Here is a tiny trained network, its code and every weight. The questions are about switching its units off for an input and a target symbol, where a switched-off unit gives its printed mean instead of its output.

import numpy as np


def w(rows, s, z=0):
    codes = np.array(rows[::2]) - 128.0
    scale = np.full(codes.shape[1], s)
    scale[-1] = z or s
    return codes * scale


def f(y):
    return np.maximum(y, 0)


def softmax(a):
    e = np.exp(a - a.max(-1, keepdims=True))
    return e / e.sum(-1, keepdims=True)


def log_softmax(a):
    a = a - a.max(-1, keepdims=True)
    return a - np.log(np.exp(a).sum(-1, keepdims=True))


def net(x, mask):
    ids = ['ΠΦαβγεζηθλτψ'.index(c) for c in x.split()]
    T = len(ids)
    res = E[ids] + P[:T]
    u = 0
    for l in range(2):
        q, k, v = (res @ M[l].T for M in (Q, K, V))
        z = softmax(np.where(np.tri(T) > 0, q @ k.T / 2**0.5, -1e9)) @ v
        res = res + np.where(mask[u], z, O[l][:, -1]) @ O[l][:, :-1]
        u += 1
        y = f(res @ A[l][:, :-1].T + A[l][:, -1])
        res = res + np.where(mask[u : u + 4], y, B[l][:, -1]) @ B[l][:, :-1]
        u += 4
    return log_softmax(res[-1] @ U[:, :-1].T + U[:, -1])


Q, K, V, O, A, B = {}, {}, {}, {}, {}, {}
E = w([
[106,20,69,155,33,80,95,213,119,82,74],'Π',
[56,143,112,135,158,36,99,123,85,85,163],'Φ',
[81,142,129,129,138,57,84,158,72,103,154],'α',
[80,148,125,115,152,67,82,151,59,87,151],'β',
[163,1,172,127,91,81,123,175,27,32,60],'γ',
[181,167,53,106,29,214,82,131,231,78,87],'ε',
[83,110,149,60,91,190,166,55,97,184,100],'ζ',
[163,179,143,177,61,106,182,92,87,57,202],'η',
[44,145,144,112,175,38,77,102,50,66,143],'θ',
[133,158,134,147,173,214,61,62,165,52,88],'λ',
[74,161,138,131,140,70,89,158,54,70,146],'τ',
[48,129,19,72,218,33,80,149,70,112,121],'ψ',
],0.008)
P = w([
[74,106,165,52,134,98,82,191,171,79,236],'0',
[62,89,154,63,110,122,92,168,145,41,184],'1',
[62,98,136,89,110,127,102,157,114,54,161],'2',
[82,107,109,100,116,113,114,136,92,51,142],'3',
[89,112,95,126,106,106,110,119,71,76,126],'4',
[103,119,77,144,105,97,112,108,52,95,104],'5',
[122,121,54,160,104,92,119,87,43,105,83],'6',
[141,127,47,173,103,96,127,64,19,119,62],'7',
[164,131,10,195,93,67,133,37,3,134,45],'8',
[130,143,57,198,130,143,126,56,43,118,34],'9',
],0.0059)
Q[0] = w([
[254,55,195,164,90,207,225,166,231,233,88],'L0H0',
[146,222,185,119,199,141,184,115,163,223,203],'L0H0',
],0.0088)
K[0] = w([
[67,128,193,36,143,157,113,182,192,91,255],'L0H0',
[64,84,123,103,140,28,132,204,84,103,177],'L0H0',
],0.0078)
V[0] = w([
[85,173,193,114,251,130,102,44,72,118,150],'L0H0',
[186,195,69,135,122,234,77,98,254,107,115],'L0H0',
],0.0063)
O[0] = w([
[101,43,172,235,254,174,174,144,116,146,142,86],'L0H0',
[120,98,32,131,66,233,83,94,169,134,215,4],'L0H0',
],0.0066,0.0017)
A[0] = w([
[143,128,134,254,136,141,182,97,69,75,158,253],'L0N0',
[107,199,165,135,181,21,137,162,107,96,66,149],'L0N1',
[104,128,126,75,74,174,149,66,84,176,97,218],'L0N2',
[129,68,132,153,156,86,97,206,77,74,52,148],'L0N3',
],0.0057,0.0034)
B[0] = w([
[99,102,216,207,94,119,197,63,41,69,142,206],'L0N0',
[129,144,176,105,153,15,106,210,102,139,101,243],'L0N1',
[71,89,97,50,56,185,204,38,159,174,111,171],'L0N2',
[129,82,129,139,132,115,116,254,89,92,32,253],'L0N3',
],0.0053,0.007)
Q[1] = w([
[136,22,70,113,47,184,88,133,159,104,102],'L1H0',
[4,2,96,141,65,64,119,180,12,38,34],'L1H0',
],0.0052)
K[1] = w([
[94,150,192,189,77,227,187,17,214,103,252],'L1H0',
[188,144,44,178,104,154,238,34,31,185,90],'L1H0',
],0.0045)
V[1] = w([
[46,127,82,48,162,147,202,82,150,243,131],'L1H0',
[155,169,254,131,49,147,227,69,119,89,187],'L1H0',
],0.0055)
O[1] = w([
[22,112,138,90,74,134,249,176,114,173,151,1],'L1H0',
[168,3,103,77,135,58,110,76,245,193,63,67],'L1H0',
],0.0066,0.0045)
A[1] = w([
[97,188,185,219,150,139,217,145,82,125,167,41],'L1N0',
[83,115,90,209,140,169,111,128,92,96,142,254],'L1N1',
[184,113,237,206,253,123,147,154,119,138,104,67],'L1N2',
[98,190,127,117,74,83,149,167,96,105,140,128],'L1N3',
],0.0063,0.0012)
B[1] = w([
[136,155,160,140,122,154,152,199,145,242,214,185],'L1N0',
[74,101,154,168,140,182,92,91,93,103,211,226],'L1N1',
[139,139,3,157,143,203,176,223,246,168,98,236],'L1N2',
[120,180,163,81,71,119,146,129,90,170,155,254],'L1N3',
],0.0065,0.0064)
U = w([
[173,200,224,66,97,57,61,91,59,73,136,107],'Π',
[125,132,116,160,141,121,136,141,166,163,140,110],'Φ',
[146,131,125,132,140,140,118,138,145,158,128,68],'α',
[152,126,124,137,143,150,124,147,142,150,134,94],'β',
[202,155,96,101,162,171,157,144,145,81,45,4],'γ',
[126,150,3,77,55,163,114,119,154,136,184,136],'ε',
[51,57,205,79,94,114,254,138,142,174,80,219],'ζ',
[201,52,89,98,178,48,68,94,199,173,96,204],'η',
[129,143,94,177,150,138,148,149,168,154,112,120],'θ',
[66,37,138,205,174,173,65,76,79,40,167,194],'λ',
[141,140,112,154,149,132,126,140,160,150,129,125],'τ',
[126,161,192,164,103,190,169,173,84,209,218,104],'ψ',
],0.0051,0.0023)

Each question gives the input, a string of symbols that net reads in full, and the target symbol t.
The units are the heads (2 rows each of Q, K, V and O) and the neurons (one row each of A and B). Each row of codes is followed by its name. A weight is (code - 128) times the scale printed after its matrix; where a second scale follows, it is the last column's (O, A, B and U).
mask holds one flag per unit, layer by layer, with each layer's heads first. A switched-off unit (its flag False) gives its mean, the last column of its rows in O or B, instead of its output. The means were averaged over made-up inputs and are rounded, as every weight is.
A unit's drop is (log p(t) with every unit on - log p(t) with that unit switched off) / (log p(t) with every unit on - log p(t) with every unit switched off).
The circuit of an input: a set's keep is (log p(t) with only the set's units on - log p(t) with every unit switched off) / (log p(t) with every unit on - log p(t) with every unit switched off). Starting from all 10 units, units are removed one at a time, each time the one whose removal leaves the highest keep (on an exact tie, the one counted first), for as long as the keep stays at least 0.8.
circuit, biggest first: the units of the circuit, biggest drop first
k most important neurons: the k neurons with the biggest drops, biggest first
k most important neurons of layer l: the k neurons of layer l with the biggest drops, biggest first
drop when u is switched off: that unit's drop, to one decimal
input Π ψ τ λ γ ε ζ ψ Π γ, target ζ: circuit, biggest first -> L1H0; L0N2; L0N3
input Π ε θ τ Π Π, target ε: circuit, biggest first -> L0H0
input ε Π τ η ψ, target η: 3 most important neurons of layer 0 -> L0N0; L0N3; L0N1
input γ α θ ψ τ ψ ψ θ, target ψ: circuit, biggest first -> L1N0; L1H0; L0H0
input Π γ α λ λ ζ η λ ζ Φ, target ζ: 4 most important neurons -> L0N2; L0N3; L0N1; L0N0
input Π ψ Π Π Φ, target Π: circuit, biggest first -> L0H0; L1N2
input Π ψ Π Φ Π ε θ ζ ζ θ, target ζ: circuit, biggest first -> L1H0; L0N2; L0N3
input ψ ε Π λ Π α Π ψ ψ, target ψ: 2 most important neurons of layer 1 -> L1N0; L1N3
input Π Π λ λ γ, target λ: circuit, biggest first -> L0H0; L1N1; L0N0
input Π Π α α Π λ θ, target λ: 2 most important neurons -> L1N1; L1N3
input Π Π θ Π Π ζ, target ζ: circuit, biggest first -> L0N2; L1H0
input λ η ψ α η Π, target η: circuit, biggest first -> L1H0; L0N0
input τ Π η ε λ Φ, target λ: 2 most important neurons of layer 0 -> L0N1; L0N0
input β θ Π, target Π: circuit, biggest first -> L0H0; L1N2; L1H0
input τ ψ γ λ θ γ, target λ: most important neuron of layer 1 -> L1N1
input ψ η ψ λ η, target λ: 3 most important neurons -> L0N1; L1N3; L0N0
input λ ε λ ε θ Φ Π λ ψ, target λ: 2 most important neurons -> L1N1; L1N2
input τ Π θ Π η θ, target η: 2 most important neurons of layer 0 -> L0N0; L0N3
input Π Π ε θ η θ Π λ ψ, target λ: 4 most important neurons -> L1N2; L1N1; L1N3; L1N0
input λ Π ζ η θ λ, target λ: most important neuron -> L0N1
input τ Π ψ Π β Π λ ψ β, target ψ: 2 most important neurons of layer 1 -> L1N0; L1N1
input β Π ζ Π α, target Π: 3 most important neurons of layer 1 -> L1N2; L1N3; L1N0
input Π λ ζ η ψ θ Π Π λ τ, target λ: drop when L0H0 is switched off -> 0.9
input η ψ λ ψ η ε ψ, target ε: drop when L1N3 is switched off -> -0.1
input β ψ τ, target ψ: drop when L0N3 is switched off -> 0.0
input Π Π ψ Π Π ψ τ λ β, target λ: drop when L1N1 is switched off -> 0.2
input Φ Π λ Π ζ ψ α ζ, target ζ: most important neuron -> L0N2
